Below are the code and all the weights of a small trained network. Each question names an input and a target symbol and asks about switching units off, where a switched-off unit gives its printed mean instead of its output.

import numpy as np


def w(rows, s, z=0):
    codes = np.array(rows[::2]) - 128.0
    scale = np.full(codes.shape[1], s)
    scale[-1] = z or s
    return codes * scale


def f(y):
    return np.maximum(y, 0)


def softmax(a):
    e = np.exp(a - a.max(-1, keepdims=True))
    return e / e.sum(-1, keepdims=True)


def log_softmax(a):
    a = a - a.max(-1, keepdims=True)
    return a - np.log(np.exp(a).sum(-1, keepdims=True))


def net(x, mask):
    ids = ['ΓΛΞΠΣαβζθμφψ'.index(c) for c in x.split()]
    T = len(ids)
    res = E[ids] + P[:T]
    u = 0
    for l in range(2):
        r = res
        for j in range(2):
            rows = slice(4 * j, 4 * j + 4)
            q, k, v = (r @ M[l][rows].T for M in (Q, K, V))
            z = softmax(np.where(np.tri(T) > 0, q @ k.T / 4**0.5, -1e9)) @ v
            o = O[l][rows]
            res = res + np.where(mask[u + j], z, o[:, -1]) @ o[:, :-1]
        u += 2
        y = f(res @ A[l][:, :-1].T + A[l][:, -1])
        res = res + np.where(mask[u : u + 4], y, B[l][:, -1]) @ B[l][:, :-1]
        u += 4
    return log_softmax(res[-1] @ U[:, :-1].T + U[:, -1])


Q, K, V, O, A, B = {}, {}, {}, {}, {}, {}
E = w([
[200,58,108,167,110,91,56],'Γ',
[186,125,207,122,183,122,189],'Λ',
[127,57,151,136,53,189,129],'Ξ',
[142,195,158,180,132,87,108],'Π',
[115,136,57,134,76,125,159],'Σ',
[125,134,200,182,102,160,191],'α',
[78,103,159,179,73,205,120],'β',
[115,182,101,183,194,145,51],'ζ',
[93,38,73,179,249,196,117],'θ',
[62,155,169,194,170,179,154],'μ',
[119,112,223,184,205,154,94],'φ',
[170,83,154,97,97,161,179],'ψ',
],0.013)
P = w([
[112,99,194,92,253,172,242],'0',
[128,116,163,119,239,166,233],'1',
[130,116,153,119,220,155,215],'2',
[131,119,138,126,207,143,199],'3',
[135,118,127,134,196,130,186],'4',
[138,117,116,137,186,116,170],'5',
[134,116,114,145,169,101,155],'6',
[136,116,100,146,158,90,139],'7',
[135,110,93,153,147,76,125],'8',
[140,112,87,159,137,67,114],'9',
[137,113,79,162,123,56,96],'10',
[144,118,65,167,108,52,86],'11',
[148,116,65,178,89,34,58],'12',
[147,119,56,178,76,24,48],'13',
],0.0063)
Q[0] = w([
[204,34,87,4,144,95,63],'0.h0',
[188,17,167,190,65,193,201],'0.h0',
[32,127,55,138,65,215,85],'0.h0',
[48,7,156,160,215,149,57],'0.h0',
[127,114,123,149,129,122,126],'0.h1',
[99,116,129,146,146,97,140],'0.h1',
[150,130,125,159,121,156,149],'0.h1',
[138,115,113,209,141,133,169],'0.h1',
],0.024)
K[0] = w([
[237,15,76,61,151,142,80],'0.h0',
[198,43,143,135,29,193,213],'0.h0',
[2,101,52,146,82,239,102],'0.h0',
[142,82,182,220,196,242,26],'0.h0',
[111,147,132,108,119,122,123],'0.h1',
[129,106,123,117,115,126,118],'0.h1',
[165,144,106,155,142,137,124],'0.h1',
[148,155,96,127,114,128,110],'0.h1',
],0.024)
V[0] = w([
[66,180,98,79,137,2,86],'0.h0',
[94,159,116,56,228,109,183],'0.h0',
[136,117,133,126,145,153,148],'0.h0',
[113,151,136,60,242,141,207],'0.h0',
[165,145,53,172,116,93,158],'0.h1',
[149,117,165,86,123,174,112],'0.h1',
[102,130,169,137,121,118,140],'0.h1',
[226,201,87,201,99,161,123],'0.h1',
],0.0077)
O[0] = w([
[197,210,109,224,149,199,182,4],'0.h0',
[162,146,97,247,85,176,106,134],'0.h0',
[120,108,126,130,116,123,109,160],'0.h0',
[150,112,103,246,80,163,75,177],'0.h0',
[160,175,43,146,162,68,159,145],'0.h1',
[107,87,172,97,71,158,132,112],'0.h1',
[117,104,172,150,130,118,107,139],'0.h1',
[146,233,93,64,139,2,150,144],'0.h1',
],0.0058,0.0045)
A[0] = w([
[136,139,118,156,81,111,66,98],'0.n0',
[171,136,169,87,187,174,251,202],'0.n1',
[134,118,122,131,56,111,74,170],'0.n2',
[91,153,163,102,209,167,249,3],'0.n3',
],0.025,0.0014)
B[0] = w([
[119,126,133,76,117,121,150,232],'0.n0',
[211,108,109,117,172,141,211,202],'0.n1',
[143,153,127,156,154,144,133,254],'0.n2',
[4,125,136,157,143,70,117,198],'0.n3',
],0.022,0.0039)
Q[1] = w([
[117,132,124,152,158,108,164],'1.h0',
[151,143,134,112,3,160,28],'1.h0',
[122,117,146,119,151,104,169],'1.h0',
[119,139,151,137,161,124,138],'1.h0',
[131,130,144,127,125,122,122],'1.h1',
[131,141,123,147,146,122,122],'1.h1',
[119,108,127,125,176,121,144],'1.h1',
[134,140,125,121,95,149,99],'1.h1',
],0.059)
K[1] = w([
[121,172,90,128,144,106,100],'1.h0',
[96,21,252,191,113,233,163],'1.h0',
[130,136,97,65,149,79,149],'1.h0',
[141,155,111,115,78,56,87],'1.h0',
[109,118,131,85,91,148,139],'1.h1',
[109,139,95,136,153,124,104],'1.h1',
[149,194,82,118,96,63,114],'1.h1',
[116,87,207,176,97,187,151],'1.h1',
],0.024)
V[1] = w([
[161,216,197,140,99,94,93],'1.h0',
[175,125,151,114,135,94,142],'1.h0',
[138,116,72,71,181,161,55],'1.h0',
[161,112,137,98,116,82,145],'1.h0',
[118,26,55,150,100,62,72],'1.h1',
[82,170,7,145,141,177,120],'1.h1',
[157,138,159,203,36,38,138],'1.h1',
[133,98,59,78,42,122,187],'1.h1',
],0.012)
O[1] = w([
[49,86,189,154,197,165,191,5],'1.h0',
[98,89,95,158,166,104,142,187],'1.h0',
[121,169,110,130,148,254,85,19],'1.h0',
[122,73,91,174,149,124,120,189],'1.h0',
[124,12,151,157,68,121,40,179],'1.h1',
[85,136,180,230,64,243,166,208],'1.h1',
[117,134,144,156,70,17,134,144],'1.h1',
[219,107,164,167,7,161,142,126],'1.h1',
],0.0088,0.0034)
A[1] = w([
[206,183,174,193,196,104,75,34],'1.n0',
[88,142,9,90,72,139,173,79],'1.n1',
[77,60,115,14,68,152,173,2],'1.n2',
[73,167,124,144,111,101,119,88],'1.n3',
],0.016,0.0061)
B[1] = w([
[154,183,211,217,170,125,92,190],'1.n0',
[173,123,232,166,84,149,122,203],'1.n1',
[94,17,228,123,168,254,198,175],'1.n2',
[125,167,44,92,55,148,101,254],'1.n3',
],0.0086,0.0071)
U = w([
[115,50,45,189,182,131,101,128],'Γ',
[151,218,99,140,138,55,145,106],'Λ',
[196,134,63,49,117,144,201,174],'Ξ',
[72,126,133,154,150,55,200,173],'Π',
[136,125,143,161,51,121,158,178],'Σ',
[154,89,101,64,109,58,92,93],'α',
[125,104,215,44,127,131,154,114],'β',
[110,207,118,132,167,203,157,104],'ζ',
[99,164,52,128,104,123,80,115],'θ',
[63,128,168,62,87,112,109,145],'μ',
[86,165,255,153,161,78,58,70],'φ',
[185,157,149,160,172,115,152,2],'ψ',
],0.0068,0.0049)

Each question gives the input, a string of symbols that net reads in full, and the target symbol t.
The units are the heads (4 rows each of Q, K, V and O) and the neurons (one row each of A and B). Each row of codes is followed by its name. A weight is (code - 128) times the scale printed after its matrix; where a second scale follows, it is the last column's (O, A, B and U).
mask holds one flag per unit, layer by layer, with each layer's heads first. A switched-off unit (its flag False) gives its mean, the last column of its rows in O or B, instead of its output. The means were averaged over made-up inputs and are rounded, as every weight is.
A unit's drop is (log p(t) with every unit on - log p(t) with that unit switched off) / (log p(t) with every unit on - log p(t) with every unit switched off).
The circuit of an input: a set's keep is (log p(t) with only the set's units on - log p(t) with every unit switched off) / (log p(t) with every unit on - log p(t) with every unit switched off). Starting from all 12 units, units are removed one at a time, each time the one whose removal leaves the highest keep (on an exact tie, the one counted first), for as long as the keep stays at least 0.8.
circuit, biggest first: the units of the circuit, biggest drop first
unit that matters most: the unit with the biggest drop
k most important neurons: the k neurons with the biggest drops, biggest first
k most important neurons of layer l: the k neurons of layer l with the biggest drops, biggest first
heads that matter: for each layer, one digit per head in row order, 1 if its drop is at least 0.15 and else 0, layers parted by /
input Ξ ζ φ, target ζ: heads that matter => 10 / 11
input Σ Π ψ Ξ θ, target Π: heads that matter => 00 / 11
input Σ α ψ μ Ξ Σ ζ ζ, target ζ: unit that matters most => 1.h1
input ψ Γ α θ Λ, target ψ: heads that matter => 10 / 00
input Ξ α Γ Γ ψ φ Ξ Π β Λ φ ψ ψ, target Π: circuit, biggest first => (1.h0, 1.h1)
input Ξ α α Σ Σ Σ θ Σ Γ φ, target Γ: heads that matter => 11 / 11
input ψ φ Λ Γ Γ ψ ψ Σ β, target μ: circuit, biggest first => (0.h0, 0.n3, 1.n3)
input μ φ φ, target φ: 2 most important neurons => (1.n0, 0.n3)
input θ Σ Π θ, target Π: heads that matter => 01 / 11
input Γ Γ Π μ Σ β φ ψ ζ θ β Γ α Λ, target ψ: circuit, biggest first => (1.n0, 0.n1, 0.h0)
input Ξ β Γ ψ β Σ Σ β ψ Λ Σ, target Σ: heads that matter => 11 / 01
input α ζ Σ φ ψ ζ Λ ψ, target ζ: circuit, biggest first => (1.h1, 1.h0)
input Σ Ξ Π Σ φ φ β θ Γ φ Λ, target Γ: 2 most important neurons => (0.n2, 1.n1)
input Π Π μ ζ θ Σ Σ ψ ζ α φ Γ α Ξ, target β: heads that matter => 10 / 00
input ψ ζ Π Λ μ α Π Ξ, target Π: circuit, biggest first => (1.h1, 0.h0)
input Ξ φ Λ Σ μ Π μ Σ Π Σ μ, target Σ: circuit, biggest first => (1.h1)
input Λ Σ μ β ζ Σ μ ζ β, target ζ: 3 most important neurons of layer 0 => (0.n2, 0.n0, 0.n3)
input ψ Ξ φ Ξ φ β, target β: circuit, biggest first => (1.n2, 0.h0)
input Σ ψ μ, target Σ: circuit, biggest first => (1.h1, 0.h0)
input ψ β Ξ φ, target φ: heads that matter => 10 / 10
input Ξ ψ μ ψ Ξ α ζ ψ Λ, target ζ: heads that matter => 10 / 11
input φ Ξ Π Π Σ α Γ β Ξ Ξ ψ, target Γ: unit that matters most => 1.h0
input Π α Σ ψ Π α Λ Ξ, target Π: 2 most important neurons => (0.n0, 0.n2)
input μ φ Λ μ φ μ Σ μ Σ Λ α φ Π β, target Π: circuit, biggest first => (1.h0, 0.h0)
input ζ ψ ψ Σ β Σ Ξ Λ Σ φ ζ Ξ, target ζ: circuit, biggest first => (0.n2, 1.h0)
input α ζ β φ ψ ψ Π β φ μ Π, target Π: circuit, biggest first => (1.h0, 1.h1)
input Γ Λ ζ φ Π Π α ψ Σ φ Ξ β μ, target θ: heads that matter => 10 / 00
